Below are the code and all the weights of a small trained network. Each question names an input and a class and asks about switching units off, where a switched-off unit gives its printed mean instead of its output.

import numpy as np


def w(rows, s, z=0):
    codes = np.array(rows[::2]) - 128.0
    scale = np.full(codes.shape[1], s)
    scale[-1] = z or s
    return codes * scale


def norm(h):
    return h / np.sqrt((h * h).mean(-1, keepdims=True) + 1e-5)


def f(y):
    return np.maximum(y, 0)


def log_softmax(a):
    a = a - a.max(-1, keepdims=True)
    return a - np.log(np.exp(a).sum(-1, keepdims=True))


def net(x, mask):
    res = np.array(x, float).reshape(1, 5) / 4 @ E
    u = 0
    for l in range(2):
        y = f(norm(res) @ A[l][:, :-1].T + A[l][:, -1])
        res = res + np.where(mask[u : u + 8], y, B[l][:, -1]) @ B[l][:, :-1]
        u += 8
    return log_softmax(norm(res)[-1] @ U[:, :-1].T + U[:, -1])


A, B = {}, {}
E = w([
[147,89,213,128,252,186,57,116,174],'x0',
[131,135,125,123,122,128,125,134,142],'x1',
[226,176,179,155,158,139,163,183,36],'x2',
[143,123,131,115,119,140,132,117,132],'x3',
[98,121,59,51,164,230,148,178,77],'x4',
],0.0034)
A[0] = w([
[75,108,108,40,188,233,119,150,113,51],'0.n0',
[140,72,203,151,252,199,25,110,174,100],'0.n1',
[56,75,129,119,118,154,56,98,181,41],'0.n2',
[21,116,163,118,96,97,77,76,220,105],'0.n3',
[186,129,186,221,173,51,104,32,210,52],'0.n4',
[14,58,92,38,175,126,106,121,194,94],'0.n5',
[31,50,149,71,85,135,111,122,206,6],'0.n6',
[242,197,200,159,203,148,151,186,62,127],'0.n7',
],0.0038,0.0025)
B[0] = w([
[68,107,219,71,78,130,62,198,117,198],'0.n0',
[232,9,35,88,170,65,249,162,196,255],'0.n1',
[129,205,112,187,169,139,130,72,76,174],'0.n2',
[205,189,140,205,142,186,117,124,103,208],'0.n3',
[13,112,197,35,31,141,64,211,83,219],'0.n4',
[144,209,139,169,175,177,129,121,75,209],'0.n5',
[154,185,109,188,123,134,123,22,84,175],'0.n6',
[94,238,77,209,158,200,90,2,106,249],'0.n7',
],0.0042,0.0047)
A[1] = w([
[79,130,71,58,85,169,137,218,80,27],'1.n0',
[80,195,41,132,58,88,243,110,138,55],'1.n1',
[47,140,12,159,105,144,97,16,188,157],'1.n2',
[122,115,246,160,38,99,40,142,119,157],'1.n3',
[142,98,182,139,46,25,117,130,143,144],'1.n4',
[101,145,90,16,212,251,150,194,93,190],'1.n5',
[168,97,2,123,23,51,220,127,89,34],'1.n6',
[84,127,71,163,127,173,91,36,194,3],'1.n7',
],0.004,0.00067)
B[1] = w([
[76,93,254,82,117,102,67,138,164,192],'1.n0',
[178,43,106,150,186,149,134,90,164,225],'1.n1',
[175,185,167,155,190,154,157,117,43,202],'1.n2',
[57,157,99,73,107,154,135,136,108,195],'1.n3',
[41,97,171,53,97,158,98,223,133,181],'1.n4',
[79,146,143,153,14,37,120,120,154,254],'1.n5',
[181,73,134,94,234,124,105,160,220,213],'1.n6',
[161,158,56,162,94,121,195,127,37,172],'1.n7',
],0.0048,0.0046)
U = w([
[169,254,109,212,139,157,135,55,49,119],'0',
[48,133,186,76,51,102,84,163,131,254],'1',
[226,29,96,110,196,97,160,137,194,29],'2',
],0.0078,0.00052)

Each question gives the input, the list of numbers given to net, and the class t.
The units are the neurons (one row each of A and B). Each row of codes is followed by its name. A weight is (code - 128) times the scale printed after its matrix; where a second scale follows, it is the last column's (A, B and U).
mask holds one flag per neuron, layer by layer. A switched-off neuron (its flag False) gives its mean, the last column of its row in B, instead of its output. The means were averaged over made-up inputs and are rounded, as every weight is.
A unit's drop is (log p(t) with every unit on - log p(t) with that unit switched off) / (log p(t) with every unit on - log p(t) with every unit switched off).
The circuit of an input: a set's keep is (log p(t) with only the set's units on - log p(t) with every unit switched off) / (log p(t) with every unit on - log p(t) with every unit switched off). Starting from the 12 units with the biggest drops (on a tie, the unit counted first), units are removed one at a time, each time the one whose removal leaves the highest keep (on an exact tie, the one counted first), for as long as the keep stays at least 0.8.
units of the circuit, in order: the units of the circuit, biggest drop first
top k neurons: the k neurons with the biggest drops, biggest first
top k neurons in layer l: the k neurons of layer l with the biggest drops, biggest first
drop of u: that unit's drop, to one decimal
input [-8,-2,-6,7,7], class 2: top neuron in layer 0 => 0.n4
input [2,-8,4,1,6], class 1: top 2 neurons => 0.n0, 1.n5
input [-5,3,0,4,4], class 2: top 2 neurons in layer 1 => 1.n6, 1.n1
input [-8,6,7,4,2], class 2: top 2 neurons in layer 1 => 1.n6, 1.n1
input [7,6,5,-5,8], class 1: top 3 neurons => 0.n0, 1.n5, 1.n1
input [-7,-4,-7,-8,5], class 0: top 4 neurons => 0.n1, 1.n2, 0.n5, 0.n6
input [-8,2,4,1,7], class 2: top 3 neurons => 1.n6, 0.n4, 1.n1
input [8,-2,-8,1,1], class 0: top 3 neurons => 0.n2, 0.n6, 0.n5
input [-8,3,6,2,-4], class 2: units of the circuit, in order => 1.n6, 1.n1
input [1,-1,-2,-6,-2], class 0: top 3 neurons => 0.n3, 0.n2, 0.n0
input [-6,1,-5,6,5], class 2: top 3 neurons in layer 1 => 1.n1, 1.n6, 1.n0
input [4,4,6,7,-7], class 1: top 2 neurons => 0.n4, 0.n5
input [-8,-6,-8,2,-6], class 0: top 2 neurons => 0.n1, 1.n2
input [6,-4,4,-1,-7], class 1: units of the circuit, in order => 0.n4
input [8,-2,-8,1,7], class 0: top 4 neurons in layer 0 => 0.n5, 0.n2, 0.n6, 0.n4
input [-7,6,-6,-5,-3], class 2: top 3 neurons => 0.n7, 1.n6, 1.n1
input [-4,-4,-4,6,3], class 0: top 2 neurons in layer 0 => 0.n1, 0.n4
input [-5,5,-2,6,4], class 2: top 4 neurons => 0.n4, 1.n6, 1.n1, 0.n7
input [-3,6,0,8,2], class 2: top 2 neurons in layer 0 => 0.n4, 0.n0
input [3,-2,-1,8,-5], class 1: units of the circuit, in order => 0.n4
input [4,-3,5,-6,-8], class 1: drop of 0.n4 => 1.8
input [-4,-4,0,3,2], class 2: drop of 0.n4 => 0.2
input [-1,3,-4,4,3], class 0: drop of 1.n4 => 0.0
input [-7,-6,5,4,-3], class 2: drop of 1.n6 => 0.4
